Below are the code and all the weights of a small trained network. Each question names an input and a class and asks about switching units off, where a switched-off unit gives its printed mean instead of its output.

import numpy as np


def w(rows, s, z=0):
    codes = np.array(rows[::2]) - 128.0
    scale = np.full(codes.shape[1], s)
    scale[-1] = z or s
    return codes * scale


def f(y):
    return np.maximum(y, 0)


def log_softmax(a):
    a = a - a.max(-1, keepdims=True)
    return a - np.log(np.exp(a).sum(-1, keepdims=True))


def net(x, mask):
    res = np.array(x, float).reshape(1, 7) / 4 @ E
    y = f(res @ A[0][:, :-1].T + A[0][:, -1])
    res = res + np.where(mask, y, B[0][:, -1]) @ B[0][:, :-1]
    return log_softmax(res[-1] @ U[:, :-1].T + U[:, -1])


A, B = {}, {}
E = w([
[138,124,124,131,164,165,152,167,90,184,44],'x0',
[148,96,69,116,139,244,86,204,194,94,89],'x1',
[72,134,161,104,21,148,105,179,148,131,112],'x2',
[99,187,48,224,60,84,254,153,198,132,160],'x3',
[166,162,85,124,108,64,194,96,123,71,185],'x4',
[112,43,145,89,63,64,165,120,91,89,112],'x5',
[159,174,29,130,93,38,72,182,108,172,134],'x6',
],0.007)
A[0] = w([
[173,225,124,75,195,78,72,62,138,147,56,86],'neuron 0',
[81,189,122,111,186,92,243,220,160,176,107,195],'neuron 1',
[103,50,169,77,88,61,183,106,80,149,104,251],'neuron 2',
[98,84,26,167,181,216,209,153,169,132,73,247],'neuron 3',
[116,171,10,83,60,185,71,54,2,68,141,10],'neuron 4',
[149,20,184,58,146,135,179,173,96,108,198,113],'neuron 5',
],0.0057,0.0022)
B[0] = w([
[215,144,96,1,145,140,201,99,119,187,228,196],'neuron 0',
[40,148,74,98,98,44,104,34,120,10,199,224],'neuron 1',
[216,120,234,89,94,78,133,75,138,13,187,229],'neuron 2',
[95,112,231,90,68,102,146,12,77,85,171,254],'neuron 3',
[134,156,51,63,122,56,149,67,94,35,82,162],'neuron 4',
[15,142,126,149,80,114,175,109,109,57,115,194],'neuron 5',
],0.0071,0.0059)
U = w([
[57,120,195,124,69,179,138,72,131,47,148,255],'0',
[117,172,35,119,253,193,74,167,112,150,102,1],'1',
],0.0067,0.0021)

Each question gives the input, the list of numbers given to net, and the class t.
The units are the neurons (one row each of A and B). Each row of codes is followed by its name. A weight is (code - 128) times the scale printed after its matrix; where a second scale follows, it is the last column's (A, B and U).
mask holds one flag per neuron, in row order. A switched-off neuron (its flag False) gives its mean, the last column of its row in B, instead of its output. The means were averaged over made-up inputs and are rounded, as every weight is.
A unit's drop is (log p(t) with every unit on - log p(t) with that unit switched off) / (log p(t) with every unit on - log p(t) with every unit switched off).
The circuit of an input: a set's keep is (log p(t) with only the set's units on - log p(t) with every unit switched off) / (log p(t) with every unit on - log p(t) with every unit switched off). Starting from all 6 units, units are removed one at a time, each time the one whose removal leaves the highest keep (on an exact tie, the one counted first), for as long as the keep stays at least 0.8.
units of the circuit, in order: the units of the circuit, biggest drop first
k most important neurons: the k neurons with the biggest drops, biggest first
drop when u is switched off: that unit's drop, to one decimal
input [7,-6,7,0,0,-4,6], class 1: units of the circuit, in order => neuron 3
input [-4,1,-6,-6,8,-6,-4], class 1: 4 most important neurons => neuron 3; neuron 2; neuron 1; neuron 0
input [-2,-4,2,-1,-3,-6,-4], class 1: units of the circuit, in order => neuron 3; neuron 2; neuron 1
input [-8,5,2,-3,-6,-4,6], class 1: units of the circuit, in order => neuron 3; neuron 2
input [-6,1,2,3,2,-3,2], class 1: 3 most important neurons => neuron 3; neuron 2; neuron 5
input [-6,-5,-7,2,4,-3,7], class 1: units of the circuit, in order => neuron 3; neuron 2
input [-7,2,-4,2,1,-6,5], class 1: 2 most important neurons => neuron 2; neuron 3
input [-8,-6,-7,2,-2,-2,5], class 1: drop when neuron 2 is switched off => 0.2
input [4,-5,-7,-7,-8,-6,-7], class 1: drop when neuron 3 is switched off => 0.2
input [6,3,-7,6,-3,-5,5], class 0: drop when neuron 3 is switched off => 0.9
input [-4,-2,6,-8,-2,-8,7], class 1: drop when neuron 3 is switched off => 0.1
